Below is a small trained network, with its code and all its weights. Each question gives an input and a class and asks what happens when units are switched off, that is, made to give their printed mean instead of their output.

import numpy as np


def w(rows, s, z=0):
    codes = np.array(rows[::2]) - 128.0
    scale = np.full(codes.shape[1], s)
    scale[-1] = z or s
    return codes * scale


def f(y):
    return y / 2 * (1 + np.tanh(0.7978845608 * (y + 0.044715 * y**3)))


def log_softmax(a):
    a = a - a.max(-1, keepdims=True)
    return a - np.log(np.exp(a).sum(-1, keepdims=True))


def net(x, mask):
    res = np.array(x, float).reshape(1, 3) / 4 @ E
    y = f(res @ A[0][:, :-1].T + A[0][:, -1])
    res = res + np.where(mask, y, B[0][:, -1]) @ B[0][:, :-1]
    return log_softmax(res[-1] @ U[:, :-1].T + U[:, -1])


A, B = {}, {}
E = w([
[201,45,216,189],'x0',
[138,2,52,108],'x1',
[55,28,212,81],'x2',
],0.0093)
A[0] = w([
[38,149,56,105,148],'n0',
[75,88,179,114,93],'n1',
[100,209,248,126,110],'n2',
[146,18,31,121,111],'n3',
[114,112,139,127,255],'n4',
[44,150,70,89,90],'n5',
[113,195,175,165,118],'n6',
[17,87,190,76,107],'n7',
[246,58,189,208,136],'n8',
[237,167,46,163,94],'n9',
],0.013,0.012)
B[0] = w([
[167,126,168,60,198],'n0',
[91,121,184,157,174],'n1',
[79,63,82,109,209],'n2',
[53,69,72,122,226],'n3',
[173,255,37,151,234],'n4',
[114,82,194,75,174],'n5',
[98,100,107,118,179],'n6',
[104,162,172,190,213],'n7',
[148,117,185,47,248],'n8',
[77,177,170,205,201],'n9',
],0.037,0.014)
U = w([
[135,157,161,5,105],'0',
[53,83,34,96,113],'1',
[89,166,171,181,136],'2',
[179,198,45,84,254],'3',
[150,100,112,180,79],'4',
[164,100,111,151,66],'5',
[157,96,102,159,75],'6',
],0.014,0.0082)

Each question gives the input, the list of numbers given to net, and the class t.
The units are the neurons (one row each of A and B). Each row of codes is followed by its name. A weight is (code - 128) times the scale printed after its matrix; where a second scale follows, it is the last column's (A, B and U).
mask holds one flag per neuron, in row order. A switched-off neuron (its flag False) gives its mean, the last column of its row in B, instead of its output. The means were averaged over made-up inputs and are rounded, as every weight is.
A unit's drop is (log p(t) with every unit on - log p(t) with that unit switched off) / (log p(t) with every unit on - log p(t) with every unit switched off).
The circuit of an input: a set's keep is (log p(t) with only the set's units on - log p(t) with every unit switched off) / (log p(t) with every unit on - log p(t) with every unit switched off). Starting from all 10 units, units are removed one at a time, each time the one whose removal leaves the highest keep (on an exact tie, the one counted first), for as long as the keep stays at least 0.8.
units of the circuit, in order: the units of the circuit, biggest drop first
unit that matters most: the unit with the biggest drop
top k neurons: the k neurons with the biggest drops, biggest first
drop when u is switched off: that unit's drop, to one decimal
input [0,4,8], class 2: unit that matters most : n7
input [-5,-5,-7], class 2: top 3 neurons : (n9 n8 n3)
input [2,-7,6], class 1: top 2 neurons : (n2 n9)
input [7,7,4], class 0: top 2 neurons : (n8 n2)
input [-8,-4,-8], class 0: top 4 neurons : (n0 n5 n7 n1)
input [1,6,8], class 2: top 3 neurons : (n7 n1 n2)
input [-8,8,6], class 0: top 2 neurons : (n0 n5)
input [1,-5,-5], class 1: top 3 neurons : (n7 n2 n6)
input [7,-7,-6], class 0: top 2 neurons : (n8 n3)
input [-7,-2,-8], class 2: top 2 neurons : (n9 n8)
input [8,7,7], class 0: top 3 neurons : (n8 n2 n9)
input [8,2,-8], class 0: top 3 neurons : (n8 n7 n1)
input [5,-6,-1], class 1: top 4 neurons : (n2 n0 n6 n5)
input [1,6,-8], class 2: units of the circuit, in order : (n9)
input [-5,3,3], class 0: drop when n5 is switched off : 0.4
input [-8,-2,-6], class 0: drop when n0 is switched off : 7.5
input [4,-7,7], class 1: drop when n6 is switched off : 0.4
